W = [142 152 135 129 106 150 135 143]
W[0]	142
W[1]	152
W[2]	135
W[5]	150

M =
141,142,145,133,146,140,123
141,142,146,134,147,141,123
143,144,148,134,149,142,122
117,116,113,123,112,117,132
143,144,148,134,149,142,123
138,139,142,132,143,138,124
114,113,110,122,108,115,133
Rows and columns are counted from 0.
(0, 0)	141
(0, 4)	146
(4, 2)	148
(2, 4)	149
(5, 2)	142
(4, 0)	143
(6, 1)	113
(3, 5)	117
(5, 6)	124
(5, 5)	138
(1, 3)	134
(6, 6)	133
(1, 5)	141

B =
[[120 123 115 112 130 117 106 138 114 116 131 122 123]
 [141 127 116 120 112 113 121 137 109 127 139 116 122]
 [121 125 112 107 128 114 108 136 114 118 130 124 122]
 [129 124 120 121 130 119 124 133 113 113 123 113 131]
 [132 127 107 132 120 102 126 158 132 126 122 111 129]
 [130 126 115 124 126 112 125 140 119 117 123 113 131]]
B[0,0] -> 120
B[2,-3] -> 130
B[-3,1] -> 124
B[-3,-4] -> 113
B[5,11] -> 113
B[:, 12] -> [123, 122, 122, 131, 129, 131]
B[-5,-3] -> 139
B[-2,-7] -> 126
B[5,8] -> 119
B[1,-8] -> 113
B[3,7] -> 133
B[-6,-9] -> 130
B[2,-9] -> 128
B[-4,11] -> 124
B[1,-1] -> 122
B[-3] -> [129, 124, 120, 121, 130, 119, 124, 133, 113, 113, 123, 113, 131]
B[5] -> [130, 126, 115, 124, 126, 112, 125, 140, 119, 117, 123, 113, 131]
B[0,-12] -> 123
B[-5,-10] -> 120
B[:, 9] -> [116, 127, 118, 113, 126, 117]
B[-2] -> [132, 127, 107, 132, 120, 102, 126, 158, 132, 126, 122, 111, 129]
B[:, -6] -> [138, 137, 136, 133, 158, 140]
B[-3,8] -> 113
B[:, -2] -> [122, 116, 124, 113, 111, 113]

A =
[[127 127 145 115 116 119 136 143 131 123 145 128]
 [120 118 131 137 135 133 139 141 133 123 126 134]
 [132 132 141 126 140 139 122 125 136 138 138 136]
 [108 134 122 118 127 134 133 130 120 128 116 139]
 [126 124 119 129 153 130 128 134 124 117 118 128]
 [131 124 123 124 140 122 131 138 122 116 123 124]
 [132 123 119 140 129 135 148 122 141 136 120 118]
 [132 135 130 117 144 140 128 127 139 130 136 122]
 [125 113 138 146 130 136 135 133 132 130 125 140]
 [141 132 131 134 133 134 118 111 134 141 131 127]
 [134 122 120 141 131 133 144 121 140 135 118 117]
 [128 115 137 147 127 134 129 130 130 135 126 140]
 [122 118 135 138 126 131 137 137 130 128 123 136]
 [112 133 112 126 115 125 130 122 111 126 111 139]
 [137 119 127 126 123 106 131 138 118 116 126 118]
 [123 117 143 139 124 132 133 137 131 132 130 144]]
Rows and columns are counted from 0.
row 0 col 0 -> 127
row 12 col 6 -> 137
row 1 col 10 -> 126
row 2 col 1 -> 132
row 4 col 11 -> 128
row 15 col 3 -> 139
row 5 col 6 -> 131
row 6 col 11 -> 118
row 1 col 8 -> 133
row 6 col 5 -> 135
row 12 col 4 -> 126
row 6 col 3 -> 140
row 8 col 2 -> 138
row 10 col 9 -> 135
row 9 col 7 -> 111
row 7 col 3 -> 117
row 4 col 3 -> 129
row 11 col 6 -> 129
row 15 col 10 -> 130
row 12 col 2 -> 135
row 14 col 11 -> 118
row 7 col 4 -> 144
row 15 col 7 -> 137
row 15 col 4 -> 124
row 9 col 0 -> 141
row 10 col 3 -> 141
row 10 col 6 -> 144
row 13 col 1 -> 133
row 8 col 4 -> 130
row 12 col 10 -> 123
row 13 col 5 -> 125
row 9 col 1 -> 132
row 3 col 4 -> 127
row 5 col 0 -> 131

grid =
[[118 114 137 148 145 129 134 146 138 118 104 143 138 144]
 [137 133 114 124 156 125 115 155 149 117 126 151 119 144]
 [128 126 115 136 131 134 114 130 132 110 131 132 123 134]
 [131 124 139 129 135 150 141 138 129 118 115 131 134 129]]
grid[0,0] => 118
grid[2,13] => 134
grid[3,7] => 138
grid[3,0] => 131
grid[0] => [118, 114, 137, 148, 145, 129, 134, 146, 138, 118, 104, 143, 138, 144]
grid[0,11] => 143
grid[:, 1] => [114, 133, 126, 124]
grid[:, 9] => [118, 117, 110, 118]
grid[3,10] => 115
grid[:, 10] => [104, 126, 131, 115]
grid[1,9] => 117
grid[0,5] => 129
grid[1] => [137, 133, 114, 124, 156, 125, 115, 155, 149, 117, 126, 151, 119, 144]
grid[3,3] => 129
grid[0,13] => 144
grid[1,3] => 124
grid[:, 3] => [148, 124, 136, 129]

a =
[[142 133 119 139 127 125 115 104 127 138 129 124]
 [134 124 143 115 116 110 140 147 128 120 139 122]
 [123 127 121 121 147 130 136 141 129 117 127 125]
 [129 131 145 123 142 142 126 131 138 136 143 139]
 [136 134 139 123 137 134 117 120 130 136 137 132]
 [133 134 146 125 144 141 119 122 135 140 140 138]
 [119 144 134 109 125 141 125 121 129 139 132 130]
 [137 137 134 117 146 139 126 126 144 132 140 124]
 [129 138 114 134 119 129 127 109 128 139 116 118]
 [131 139 130 125 116 124 108 111 116 137 133 137]]
Indices start at 0.
row 0 col 0: 142
row 4 col 6: 117
row 5 col 0: 133
row 8 col 6: 127
row 5 col 6: 119
row 1 col 9: 120
row 4 col 0: 136
row 2 col 6: 136
row 3 col 4: 142
row 0 col 11: 124
row 4 col 1: 134
row 9 col 9: 137
row 3 col 10: 143
row 7 col 3: 117
row 5 col 8: 135
row 0 col 2: 119
row 0 col 4: 127
row 1 col 5: 110
row 3 col 6: 126
row 9 col 8: 116
row 3 col 1: 131
row 8 col 9: 139
row 6 col 6: 125
row 5 col 9: 140
row 5 col 7: 122
row 0 col 10: 129
row 1 col 0: 134
row 8 col 0: 129
row 7 col 9: 132
row 4 col 9: 136
row 0 col 9: 138
row 2 col 0: 123

x =
[[148 143 113 107 134 113 149 112]
 [137 125 107 150 154 139 111 103]
 [143 138 123 147 116 141 111 108]
 [136 138 122 142 128 106 102 138]
 [141 110 122 144 139 116 116 149]
 [137 144 108 145 113 134 115 129]
 [131 146 126 119 107 141 127 116]]
x[0][0]	148
x[5][3]	145
x[5][2]	108
x[6]	[131, 146, 126, 119, 107, 141, 127, 116]
x[4]	[141, 110, 122, 144, 139, 116, 116, 149]
x[6][7]	116
x[5][1]	144
x[3][5]	106
x[6][1]	146
x[4][6]	116
x[0][6]	149
x[0][7]	112
x[:, 6]	[149, 111, 111, 102, 116, 115, 127]
x[:, 2]	[113, 107, 123, 122, 122, 108, 126]
x[1][0]	137
x[3]	[136, 138, 122, 142, 128, 106, 102, 138]
x[:, 7]	[112, 103, 108, 138, 149, 129, 116]
x[:, 5]	[113, 139, 141, 106, 116, 134, 141]

m =
[[120 129 143 140]
 [119 114 132 136]
 [123 106 137 125]
 [132 120 138 144]
 [130 136 130 139]
 [134 131 158 118]
 [116 129 150 131]]
m[0,0] -> 120
m[4,3] -> 139
m[2,1] -> 106
m[:, 3] -> [140, 136, 125, 144, 139, 118, 131]
m[5,0] -> 134
m[4] -> [130, 136, 130, 139]
m[3,0] -> 132
m[1,2] -> 132
m[6,1] -> 129
m[5,2] -> 158
m[2,2] -> 137
m[:, 0] -> [120, 119, 123, 132, 130, 134, 116]
